Below are the code and all the weights of a small trained network. Each question names an input and a class and asks about switching units off, where a switched-off unit gives its printed mean instead of its output.

import numpy as np


def w(rows, s, z=0):
    codes = np.array(rows[::2]) - 128.0
    scale = np.full(codes.shape[1], s)
    scale[-1] = z or s
    return codes * scale


def norm(h):
    return h / np.sqrt((h * h).mean(-1, keepdims=True) + 1e-5)


def f(y):
    return y / 2 * (1 + np.tanh(0.7978845608 * (y + 0.044715 * y**3)))


def log_softmax(a):
    a = a - a.max(-1, keepdims=True)
    return a - np.log(np.exp(a).sum(-1, keepdims=True))


def net(x, mask):
    res = np.array(x, float).reshape(1, 7) / 4 @ E
    u = 0
    for l in range(3):
        y = f(norm(res) @ A[l][:, :-1].T + A[l][:, -1])
        res = res + np.where(mask[u : u + 5], y, B[l][:, -1]) @ B[l][:, :-1]
        u += 5
    return log_softmax(norm(res)[-1] @ U[:, :-1].T + U[:, -1])


A, B = {}, {}
E = w([
[131,129,128,129,126,129,130],'x0',
[147,51,249,133,152,110,198],'x1',
[123,126,130,125,132,127,123],'x2',
[68,104,150,219,35,19,127],'x3',
[17,209,149,118,154,156,177],'x4',
[128,128,129,127,129,129,125],'x5',
[125,127,127,130,134,125,127],'x6',
],0.015)
A[0] = w([
[212,14,214,134,165,98,133,54],'L0N1',
[104,61,225,131,194,127,254,2],'L0N2',
[213,57,52,137,112,109,62,144],'L0N3',
[186,89,150,145,198,142,133,19],'L0N4',
[129,46,180,141,142,158,194,139],'L0N5',
],0.014,0.007)
B[0] = w([
[62,85,17,122,154,129,148,241],'L0N1',
[170,200,216,122,109,150,57,228],'L0N2',
[162,177,254,108,110,139,119,246],'L0N3',
[121,159,101,52,117,137,105,162],'L0N4',
[179,88,135,111,106,86,160,214],'L0N5',
],0.018,0.012)
A[1] = w([
[62,113,141,176,26,7,109,253],'L1N1',
[40,144,20,157,158,132,156,136],'L1N2',
[169,3,55,101,129,79,135,104],'L1N3',
[71,53,130,177,61,43,106,68],'L1N4',
[117,160,54,129,129,158,198,4],'L1N5',
],0.02,0.0044)
B[1] = w([
[124,74,178,174,38,86,178,253],'L1N1',
[91,150,65,117,170,174,162,174],'L1N2',
[157,109,113,150,189,79,191,191],'L1N3',
[181,251,109,167,239,179,77,199],'L1N4',
[92,128,175,140,165,63,71,146],'L1N5',
],0.026,0.019)
A[2] = w([
[98,83,166,236,58,133,99,134],'L2N1',
[125,69,122,168,81,51,97,56],'L2N2',
[58,79,80,182,88,89,203,1],'L2N3',
[148,67,72,250,75,138,65,70],'L2N4',
[121,25,47,76,128,106,135,17],'L2N5',
],0.025,0.0039)
B[2] = w([
[28,41,69,67,95,127,67,249],'L2N1',
[114,121,222,136,205,91,125,175],'L2N2',
[237,184,70,187,33,174,140,182],'L2N3',
[112,143,151,60,164,161,157,181],'L2N4',
[129,26,4,36,90,134,23,162],'L2N5',
],0.02,0.016)
U = w([
[209,193,213,35,159,224,73,254],'0',
[53,54,230,173,2,97,87,141],'1',
[190,15,23,20,204,105,107,29],'2',
[196,81,150,238,179,58,188,113],'3',
[22,200,43,90,239,192,102,104],'4',
[44,173,33,227,26,190,168,68],'5',
],0.012,0.0034)

Each question gives the input, the list of numbers given to net, and the class t.
The units are the neurons (one row each of A and B). Each row of codes is followed by its name. A weight is (code - 128) times the scale printed after its matrix; where a second scale follows, it is the last column's (A, B and U).
mask holds one flag per neuron, layer by layer. A switched-off neuron (its flag False) gives its mean, the last column of its row in B, instead of its output. The means were averaged over made-up inputs and are rounded, as every weight is.
A unit's drop is (log p(t) with every unit on - log p(t) with that unit switched off) / (log p(t) with every unit on - log p(t) with every unit switched off).
The circuit of an input: a set's keep is (log p(t) with only the set's units on - log p(t) with every unit switched off) / (log p(t) with every unit on - log p(t) with every unit switched off). Starting from the 12 units with the biggest drops (on a tie, the unit counted first), units are removed one at a time, each time the one whose removal leaves the highest keep (on an exact tie, the one counted first), for as long as the keep stays at least 0.8.
units of the circuit, in order: the units of the circuit, biggest drop first
most important unit: the unit with the biggest drop
top k neurons: the k neurons with the biggest drops, biggest first
top k neurons in layer l: the k neurons of layer l with the biggest drops, biggest first
drop when u is switched off: that unit's drop, to one decimal
input [-1,-4,-8,6,1,-5,-8], class 5: top 2 neurons => (L0N2; L0N3)
input [5,1,2,8,-3,8,5], class 3: units of the circuit, in order => (L1N4; L1N1)
input [-2,2,4,0,3,3,1], class 0: top 2 neurons => (L0N2; L1N1)
input [-7,7,5,-2,-7,-8,-8], class 2: units of the circuit, in order => (L0N1)
input [1,-2,4,2,2,-6,5], class 5: top 4 neurons => (L0N2; L0N3; L1N2; L1N1)
input [4,-4,-2,8,6,2,8], class 5: top 4 neurons => (L0N3; L1N1; L0N2; L1N2)
input [6,1,-5,5,-5,8,-5], class 3: top 4 neurons => (L0N2; L0N1; L1N4; L1N3)
input [5,8,-7,-6,0,5,4], class 2: top 2 neurons => (L0N1; L0N3)
input [0,5,0,-3,0,-6,4], class 2: top 3 neurons => (L0N1; L0N3; L0N5)
input [-8,8,4,-2,7,-2,4], class 0: top 3 neurons => (L1N1; L0N2; L2N1)
input [-3,1,-5,2,-1,6,-5], class 3: top 2 neurons => (L1N3; L1N1)
input [-4,6,5,-4,0,-7,1], class 2: top 4 neurons => (L0N1; L0N3; L0N5; L1N4)
input [4,1,6,-6,8,-5,7], class 0: top 4 neurons => (L1N1; L0N1; L2N1; L1N2)
input [1,8,-8,-2,7,-3,2], class 0: units of the circuit, in order => (L0N2)
input [5,2,-5,0,-3,-8,3], class 2: top 3 neurons => (L0N1; L2N5; L1N1)
input [-6,0,-8,8,6,1,3], class 5: top 3 neurons in layer 0 => (L0N3; L0N2; L0N5)
input [-4,-8,-3,-6,-2,-5,-3], class 0: top 2 neurons => (L1N1; L0N1)
input [4,-1,-8,2,4,2,-1], class 5: top 3 neurons in layer 0 => (L0N2; L0N3; L0N1)
input [6,-2,1,6,4,6,-2], class 5: top 3 neurons in layer 1 => (L1N1; L1N2; L1N4)
input [-2,-8,3,1,0,4,2], class 1: most important unit => L0N1
input [-5,-3,0,5,2,3,4], class 5: top 3 neurons in layer 0 => (L0N3; L0N2; L0N1)
input [-7,6,-5,4,-2,0,6], class 3: drop when L0N1 is switched off => 2.4
input [-8,0,1,3,5,2,-5], class 5: drop when L0N3 is switched off => 1.5
input [-8,8,-5,-5,0,-6,4], class 2: drop when L0N4 is switched off => 0.0
